Here is a tiny trained network, its code and every weight. The questions are about switching its units off for an input and a target symbol, where a switched-off unit gives its printed mean instead of its output.

import numpy as np


def w(rows, s, z=0):
    codes = np.array(rows[::2]) - 128.0
    scale = np.full(codes.shape[1], s)
    scale[-1] = z or s
    return codes * scale


def f(y):
    return y / 2 * (1 + np.tanh(0.7978845608 * (y + 0.044715 * y**3)))


def softmax(a):
    e = np.exp(a - a.max(-1, keepdims=True))
    return e / e.sum(-1, keepdims=True)


def log_softmax(a):
    a = a - a.max(-1, keepdims=True)
    return a - np.log(np.exp(a).sum(-1, keepdims=True))


def net(x, mask):
    ids = ['αβδεθλμξστψ'.index(c) for c in x.split()]
    T = len(ids)
    res = E[ids] + P[:T]
    u = 0
    for l in range(2):
        r = res
        for j in range(3):
            rows = slice(4 * j, 4 * j + 4)
            q, k, v = (r @ M[l][rows].T for M in (Q, K, V))
            z = softmax(np.where(np.tri(T) > 0, q @ k.T / 4**0.5, -1e9)) @ v
            o = O[l][rows]
            res = res + np.where(mask[u + j], z, o[:, -1]) @ o[:, :-1]
        u += 3
        y = f(res @ A[l][:, :-1].T + A[l][:, -1])
        res = res + np.where(mask[u : u + 8], y, B[l][:, -1]) @ B[l][:, :-1]
        u += 8
    return log_softmax(res[-1] @ U[:, :-1].T + U[:, -1])


Q, K, V, O, A, B = {}, {}, {}, {}, {}, {}
E = w([
[153,140,152],'α',
[147,136,155],'β',
[138,142,161],'δ',
[167,126,190],'ε',
[119,194,179],'θ',
[127,117,102],'λ',
[101,73,63],'μ',
[151,82,239],'ξ',
[43,197,155],'σ',
[185,59,101],'τ',
[94,164,2],'ψ',
],0.013)
P = w([
[160,153,108],'0',
[52,105,154],'1',
[203,164,88],'2',
[3,57,163],'3',
[209,175,86],'4',
[23,45,119],'5',
[203,190,109],'6',
[27,36,102],'7',
[197,190,119],'8',
[32,54,85],'9',
[185,206,125],'10',
[40,39,110],'11',
[187,220,183],'12',
],0.0038)
Q[0] = w([
[160,55,125],'0.h1',
[77,187,190],'0.h1',
[156,79,46],'0.h1',
[104,187,183],'0.h1',
[78,186,106],'0.h2',
[156,94,107],'0.h2',
[93,102,26],'0.h2',
[97,254,92],'0.h2',
[151,101,159],'0.h3',
[126,150,33],'0.h3',
[149,109,243],'0.h3',
[111,162,13],'0.h3',
],0.0094)
K[0] = w([
[105,171,77],'0.h1',
[89,118,215],'0.h1',
[150,89,31],'0.h1',
[119,146,236],'0.h1',
[76,163,95],'0.h2',
[161,145,162],'0.h2',
[141,214,119],'0.h2',
[2,172,92],'0.h2',
[148,159,142],'0.h3',
[125,59,36],'0.h3',
[130,212,208],'0.h3',
[119,67,37],'0.h3',
],0.009)
V[0] = w([
[140,52,152],'0.h1',
[193,119,204],'0.h1',
[89,145,63],'0.h1',
[237,77,186],'0.h1',
[137,155,163],'0.h2',
[90,97,35],'0.h2',
[135,3,68],'0.h2',
[97,186,181],'0.h2',
[88,57,76],'0.h3',
[132,39,85],'0.h3',
[96,39,107],'0.h3',
[189,144,134],'0.h3',
],0.0042)
O[0] = w([
[140,176,80,151],'0.h1',
[53,170,117,102],'0.h1',
[207,65,127,152],'0.h1',
[56,183,64,154],'0.h1',
[155,109,84,101],'0.h2',
[79,171,175,159],'0.h2',
[96,133,254,250],'0.h2',
[145,117,33,30],'0.h2',
[150,162,71,105],'0.h3',
[130,157,53,115],'0.h3',
[171,179,37,104],'0.h3',
[104,77,120,148],'0.h3',
],0.0038,0.00022)
A[0] = w([
[192,229,99,234],'0.n1',
[55,126,51,15],'0.n2',
[170,205,100,244],'0.n3',
[37,227,184,243],'0.n4',
[60,226,165,180],'0.n5',
[254,171,133,238],'0.n6',
[101,88,218,250],'0.n7',
[110,98,235,242],'0.n8',
],0.008,0.0014)
B[0] = w([
[4,136,197,195],'0.n1',
[156,227,70,142],'0.n2',
[36,137,163,185],'0.n3',
[92,44,80,254],'0.n4',
[68,47,99,210],'0.n5',
[109,135,255,212],'0.n6',
[236,171,53,232],'0.n7',
[198,183,42,248],'0.n8',
],0.0066,0.0023)
Q[1] = w([
[186,189,167],'1.h1',
[135,96,66],'1.h1',
[108,149,147],'1.h1',
[60,120,142],'1.h1',
[128,181,111],'1.h2',
[108,115,101],'1.h2',
[156,75,145],'1.h2',
[161,92,164],'1.h2',
[77,55,26],'1.h3',
[165,142,128],'1.h3',
[255,124,85],'1.h3',
[184,177,202],'1.h3',
],0.0088)
K[1] = w([
[56,50,211],'1.h1',
[114,154,2],'1.h1',
[171,99,171],'1.h1',
[241,173,148],'1.h1',
[145,102,191],'1.h2',
[167,149,122],'1.h2',
[33,192,61],'1.h2',
[76,188,117],'1.h2',
[45,142,24],'1.h3',
[205,87,128],'1.h3',
[245,104,77],'1.h3',
[218,125,216],'1.h3',
],0.006)
V[1] = w([
[147,18,102],'1.h1',
[148,145,210],'1.h1',
[5,114,138],'1.h1',
[129,2,145],'1.h1',
[197,112,170],'1.h2',
[127,121,34],'1.h2',
[135,234,26],'1.h2',
[200,83,134],'1.h2',
[98,85,177],'1.h3',
[177,250,113],'1.h3',
[70,90,95],'1.h3',
[144,94,75],'1.h3',
],0.0097)
O[1] = w([
[163,45,80,224],'1.h1',
[140,129,183,6],'1.h1',
[15,96,137,201],'1.h1',
[162,6,123,194],'1.h1',
[167,124,155,64],'1.h2',
[130,129,74,220],'1.h2',
[122,196,54,137],'1.h2',
[212,111,137,118],'1.h2',
[86,109,153,101],'1.h3',
[180,157,142,46],'1.h3',
[107,129,112,254],'1.h3',
[143,119,70,212],'1.h3',
],0.011,0.00091)
A[1] = w([
[186,165,176,143],'1.n1',
[141,33,250,253],'1.n2',
[84,69,45,178],'1.n3',
[51,111,139,183],'1.n4',
[145,2,132,206],'1.n5',
[157,17,100,162],'1.n6',
[125,192,90,21],'1.n7',
[155,186,226,196],'1.n8',
],0.0081,0.0024)
B[1] = w([
[174,158,105,151],'1.n1',
[71,178,141,237],'1.n2',
[236,139,82,253],'1.n3',
[67,36,78,190],'1.n4',
[147,73,251,230],'1.n5',
[190,27,235,221],'1.n6',
[117,143,157,131],'1.n7',
[189,210,255,171],'1.n8',
],0.0057,0.0053)
U = w([
[96,178,195,62],'α',
[104,167,190,97],'β',
[90,158,186,181],'δ',
[176,202,187,31],'ε',
[26,96,173,119],'θ',
[109,130,131,197],'λ',
[192,110,58,147],'μ',
[253,176,117,67],'ξ',
[69,34,83,5],'σ',
[186,26,166,152],'τ',
[125,235,19,242],'ψ',
],0.006,0.0034)

Each question gives the input, a string of symbols that net reads in full, and the target symbol t.
The units are the heads (4 rows each of Q, K, V and O) and the neurons (one row each of A and B). Each row of codes is followed by its name. A weight is (code - 128) times the scale printed after its matrix; where a second scale follows, it is the last column's (O, A, B and U).
mask holds one flag per unit, layer by layer, with each layer's heads first. A switched-off unit (its flag False) gives its mean, the last column of its rows in O or B, instead of its output. The means were averaged over made-up inputs and are rounded, as every weight is.
A unit's drop is (log p(t) with every unit on - log p(t) with that unit switched off) / (log p(t) with every unit on - log p(t) with every unit switched off).
The circuit of an input: a set's keep is (log p(t) with only the set's units on - log p(t) with every unit switched off) / (log p(t) with every unit on - log p(t) with every unit switched off). Starting from the 12 units with the biggest drops (on a tie, the unit counted first), units are removed one at a time, each time the one whose removal leaves the highest keep (on an exact tie, the one counted first), for as long as the keep stays at least 0.8.
units of the circuit, in order: the units of the circuit, biggest drop first
k most important neurons: the k neurons with the biggest drops, biggest first
top k neurons in layer l: the k neurons of layer l with the biggest drops, biggest first
input τ θ ξ β τ δ β μ ψ τ, target ψ: units of the circuit, in order -> (1.h2 0.n2 0.h3 1.h1)
input μ τ τ λ, target τ: units of the circuit, in order -> (1.h1 1.n6)
input λ τ τ μ, target τ: units of the circuit, in order -> (1.h1 1.n6)
input δ ψ β θ ε ψ θ λ, target ψ: units of the circuit, in order -> (0.n2 1.h1 1.h2)
input ψ τ ε ψ θ ψ ξ β, target ψ: units of the circuit, in order -> (1.h2 1.h1 0.n2)
input σ ε τ τ, target τ: units of the circuit, in order -> (1.h1 1.n6 1.n5)
input ψ λ δ τ θ μ, target τ: units of the circuit, in order -> (0.h1 1.n6 1.h1)
input α τ β α α ψ, target ψ: units of the circuit, in order -> (0.n2 1.h1)
input θ δ τ δ τ μ θ ε θ ε ξ, target ξ: units of the circuit, in order -> (0.n8 0.n7 0.h3 1.h3)
input σ σ ψ α, target ψ: units of the circuit, in order -> (1.h2 0.h2)
input λ ξ α ψ δ ψ τ, target ψ: units of the circuit, in order -> (1.h2 0.n2)
input ξ δ ψ σ θ, target θ: 3 most important neurons -> (0.n1 1.n4 0.n3)
input θ α σ μ δ θ ψ λ, target ψ: units of the circuit, in order -> (1.h2 1.h1 0.h2)
input ξ α τ δ ε δ τ α σ μ θ σ, target σ: most important neuron -> (0.n4)
input ψ β θ τ τ α ψ τ β τ θ, target τ: 2 most important neurons -> (0.n4 0.n5)
input τ ψ μ θ, target ψ: units of the circuit, in order -> (1.h2 1.n5 1.n6)
input α μ τ τ δ ξ μ α τ σ, target τ: top 2 neurons in layer 1 -> (1.n6 1.n3)
input ξ ε δ ψ λ β, target ψ: top neuron in layer 0 -> (0.n6)
input δ μ δ τ ε, target ε: top 3 neurons in layer 0 -> (0.n6 0.n4 0.n5)
input ξ μ ξ μ α λ θ τ δ μ μ μ, target μ: 2 most important neurons -> (0.n2 1.n3)
input ξ β τ δ, target τ: 2 most important neurons -> (0.n2 1.n6)
input σ μ τ δ, target τ: 3 most important neurons -> (1.n6 1.n5 0.n4)
input ε ψ δ μ, target ψ: top 3 neurons in layer 0 -> (0.n2 0.n4 0.n5)
input ψ τ μ β τ β, target τ: top 2 neurons in layer 0 -> (0.n2 0.n8)
input μ ξ θ τ, target τ: 3 most important neurons -> (1.n6 1.n5 0.n2)
input λ β σ α θ ψ β ψ δ α, target ψ: top 2 neurons in layer 0 -> (0.n2 0.n6)
